Below are the code and all the weights of a small trained network. Each question names an input and a target symbol and asks about switching units off, where a switched-off unit gives its printed mean instead of its output.

import numpy as np


def w(rows, s, z=0):
    codes = np.array(rows[::2]) - 128.0
    scale = np.full(codes.shape[1], s)
    scale[-1] = z or s
    return codes * scale


def norm(h):
    return h / np.sqrt((h * h).mean(-1, keepdims=True) + 1e-5)


def f(y):
    return np.maximum(y, 0)


def softmax(a):
    e = np.exp(a - a.max(-1, keepdims=True))
    return e / e.sum(-1, keepdims=True)


def log_softmax(a):
    a = a - a.max(-1, keepdims=True)
    return a - np.log(np.exp(a).sum(-1, keepdims=True))


def net(x, mask):
    ids = ['αβγδεζηθμξπστφψω'.index(c) for c in x.split()]
    T = len(ids)
    res = E[ids] + P[:T]
    q, k, v = (norm(res) @ M[0].T for M in (Q, K, V))
    z = softmax(np.where(np.tri(T) > 0, q @ k.T / 4**0.5, -1e9)) @ v
    res = res + np.where(mask[0], z, O[0][:, -1]) @ O[0][:, :-1]
    y = f(norm(res) @ A[0][:, :-1].T + A[0][:, -1])
    res = res + np.where(mask[1:9], y, B[0][:, -1]) @ B[0][:, :-1]
    return log_softmax(norm(res)[-1] @ U[:, :-1].T + U[:, -1])


Q, K, V, O, A, B = {}, {}, {}, {}, {}, {}
E = w([
[100,113,95],'α',
[116,107,112],'β',
[92,97,159],'γ',
[106,239,80],'δ',
[108,112,100],'ε',
[126,56,136],'ζ',
[73,64,40],'η',
[128,132,144],'θ',
[210,136,128],'μ',
[117,83,202],'ξ',
[66,207,251],'π',
[139,118,191],'σ',
[115,45,177],'τ',
[144,149,249],'φ',
[115,92,51],'ψ',
[66,85,100],'ω',
],0.023)
P = w([
[124,39,94],'0',
[131,48,96],'1',
[133,39,101],'2',
[131,38,96],'3',
[135,30,101],'4',
[138,16,106],'5',
[135,14,110],'6',
[136,19,118],'7',
[137,9,130],'8',
[145,3,137],'9',
],0.0054)
Q[0] = w([
[133,249,111],'h1',
[160,30,224],'h1',
[212,130,126],'h1',
[55,135,128],'h1',
],0.012)
K[0] = w([
[28,141,156],'h1',
[252,132,164],'h1',
[134,126,93],'h1',
[138,171,116],'h1',
],0.018)
V[0] = w([
[98,172,130],'h1',
[254,141,111],'h1',
[116,128,65],'h1',
[63,146,236],'h1',
],0.0085)
O[0] = w([
[84,56,217,8],'h1',
[210,63,43,127],'h1',
[88,3,81,4],'h1',
[98,132,136,254],'h1',
],0.0068,0.003)
A[0] = w([
[72,146,156,105],'n1',
[165,82,148,67],'n2',
[200,152,114,255],'n3',
[72,85,25,144],'n4',
[200,45,64,246],'n5',
[150,88,50,120],'n6',
[105,245,100,34],'n7',
[153,207,106,108],'n8',
],0.012,0.0053)
B[0] = w([
[104,87,19,157],'n1',
[122,83,96,160],'n2',
[188,22,33,180],'n3',
[90,212,182,206],'n4',
[178,190,82,254],'n5',
[201,135,176,180],'n6',
[171,79,80,147],'n7',
[69,1,112,143],'n8',
],0.0077,0.0082)
U = w([
[99,185,137,164],'α',
[171,198,154,200],'β',
[3,69,108,69],'γ',
[80,99,31,125],'δ',
[130,190,147,179],'ε',
[227,128,75,207],'ζ',
[78,151,67,168],'η',
[146,35,33,97],'θ',
[152,129,118,2],'μ',
[84,100,216,150],'ξ',
[47,171,213,34],'π',
[247,98,201,30],'σ',
[111,36,132,181],'τ',
[179,170,246,79],'φ',
[191,152,73,212],'ψ',
[25,142,116,158],'ω',
],0.017,0.0073)

Each question gives the input, a string of symbols that net reads in full, and the target symbol t.
The units are the heads (4 rows each of Q, K, V and O) and the neurons (one row each of A and B). Each row of codes is followed by its name. A weight is (code - 128) times the scale printed after its matrix; where a second scale follows, it is the last column's (O, A, B and U).
mask holds one flag per unit, heads first, then neurons. A switched-off unit (its flag False) gives its mean, the last column of its rows in O or B, instead of its output. The means were averaged over made-up inputs and are rounded, as every weight is.
A unit's drop is (log p(t) with every unit on - log p(t) with that unit switched off) / (log p(t) with every unit on - log p(t) with every unit switched off).
The circuit of an input: a set's keep is (log p(t) with only the set's units on - log p(t) with every unit switched off) / (log p(t) with every unit on - log p(t) with every unit switched off). Starting from all 9 units, units are removed one at a time, each time the one whose removal leaves the highest keep (on an exact tie, the one counted first), for as long as the keep stays at least 0.8.
units of the circuit, in order: the units of the circuit, biggest drop first
most important unit: the unit with the biggest drop
k most important neurons: the k neurons with the biggest drops, biggest first
drop when u is switched off: that unit's drop, to one decimal
input ζ γ τ θ γ β, target β: most important unit	n4
input ψ σ η ε φ μ ε ξ τ γ, target ζ: units of the circuit, in order	h1, n5
input φ μ τ τ δ τ τ η, target ζ: 2 most important neurons	n6, n5
input θ π τ γ ψ π δ ω, target ω: 2 most important neurons	n4, n3
input τ θ σ ξ θ γ, target γ: units of the circuit, in order	n3, n6
input δ α τ ε β π β ε, target β: 3 most important neurons	n4, n6, n5
input τ δ β δ μ ψ α, target ζ: 2 most important neurons	n6, n3
input μ ξ γ, target ζ: drop when h1 is switched off	1.8
input τ ψ β β ζ, target ζ: drop when n4 is switched off	0.1
input α θ ζ, target ζ: drop when n6 is switched off	0.0
input μ ξ β ψ ξ τ ψ φ, target ζ: drop when n3 is switched off	0.1
input τ ε β θ η ε, target β: 2 most important neurons	n4, n6
